Below is a small trained network, with its code and all its weights. Each question gives an input and a class and asks what happens when units are switched off, that is, made to give their printed mean instead of their output.

import numpy as np


def w(rows, s, z=0):
    codes = np.array(rows[::2]) - 128.0
    scale = np.full(codes.shape[1], s)
    scale[-1] = z or s
    return codes * scale


def f(y):
    return y / 2 * (1 + np.tanh(0.7978845608 * (y + 0.044715 * y**3)))


def log_softmax(a):
    a = a - a.max(-1, keepdims=True)
    return a - np.log(np.exp(a).sum(-1, keepdims=True))


def net(x, mask):
    res = np.array(x, float).reshape(1, 3) / 4 @ E
    y = f(res @ A[0][:, :-1].T + A[0][:, -1])
    res = res + np.where(mask, y, B[0][:, -1]) @ B[0][:, :-1]
    return log_softmax(res[-1] @ U[:, :-1].T + U[:, -1])


A, B = {}, {}
E = w([
[111,174,44,109,185,13,108],'x0',
[59,42,80,11,100,132,100],'x1',
[205,65,75,110,65,116,194],'x2',
],0.012)
A[0] = w([
[189,112,129,128,65,140,124,216],'N1',
[97,182,136,156,181,94,123,159],'N2',
[176,153,53,164,131,118,163,184],'N3',
[123,185,201,195,142,141,65,228],'N4',
[142,48,127,87,50,193,179,254],'N5',
[147,35,98,64,75,185,144,169],'N6',
[143,193,120,189,130,84,148,148],'N7',
[153,156,162,246,135,160,123,250],'N8',
[166,112,201,161,116,170,143,124],'N9',
[152,104,168,109,81,224,129,164],'N10',
[182,186,125,165,144,88,160,174],'N11',
[154,96,173,155,102,175,131,129],'N12',
],0.011,0.0054)
B[0] = w([
[112,112,93,173,106,111,138,188],'N1',
[163,151,143,73,187,142,123,183],'N2',
[153,65,115,128,152,83,159,180],'N3',
[112,177,186,125,145,251,142,216],'N4',
[48,121,117,152,48,118,146,254],'N5',
[33,125,121,135,51,110,102,234],'N6',
[153,115,160,128,172,136,174,190],'N7',
[187,182,174,184,125,163,206,232],'N8',
[130,160,89,185,91,172,110,194],'N9',
[89,146,112,174,126,125,116,218],'N10',
[177,86,140,122,150,109,200,195],'N11',
[100,164,117,192,102,156,120,187],'N12',
],0.012,0.017)
U = w([
[60,110,121,115,68,108,91,162],'0',
[151,71,111,152,84,91,147,71],'1',
[78,156,176,79,194,196,65,186],'2',
[172,98,131,129,167,78,170,164],'3',
[182,173,189,126,162,162,155,28],'4',
[150,145,157,107,88,143,119,2],'5',
[117,138,64,48,161,49,4,212],'6',
[117,182,142,199,89,177,131,155],'7',
],0.012,0.0033)

Each question gives the input, the list of numbers given to net, and the class t.
The units are the neurons (one row each of A and B). Each row of codes is followed by its name. A weight is (code - 128) times the scale printed after its matrix; where a second scale follows, it is the last column's (A, B and U).
mask holds one flag per neuron, in row order. A switched-off neuron (its flag False) gives its mean, the last column of its row in B, instead of its output. The means were averaged over made-up inputs and are rounded, as every weight is.
A unit's drop is (log p(t) with every unit on - log p(t) with that unit switched off) / (log p(t) with every unit on - log p(t) with every unit switched off).
The circuit of an input: a set's keep is (log p(t) with only the set's units on - log p(t) with every unit switched off) / (log p(t) with every unit on - log p(t) with every unit switched off). Starting from all 12 units, units are removed one at a time, each time the one whose removal leaves the highest keep (on an exact tie, the one counted first), for as long as the keep stays at least 0.8.
circuit, biggest first: the units of the circuit, biggest drop first
most important unit: the unit with the biggest drop
k most important neurons: the k neurons with the biggest drops, biggest first
drop when u is switched off: that unit's drop, to one decimal
input [5,8,-8], class 6: most important unit => N4
input [8,4,6], class 6: circuit, biggest first => N8; N5; N4
input [-4,-3,-8], class 4: circuit, biggest first => N5; N6
input [-4,1,-8], class 2: 2 most important neurons => N5; N4
input [5,5,-6], class 6: 2 most important neurons => N4; N8
input [1,1,0], class 6: 3 most important neurons => N8; N4; N5
input [1,2,0], class 0: drop when N2 is switched off => 0.2
input [8,2,2], class 6: drop when N8 is switched off => 0.5
input [4,1,-1], class 6: drop when N8 is switched off => 0.3
input [-1,-5,1], class 4: drop when N6 is switched off => 0.1
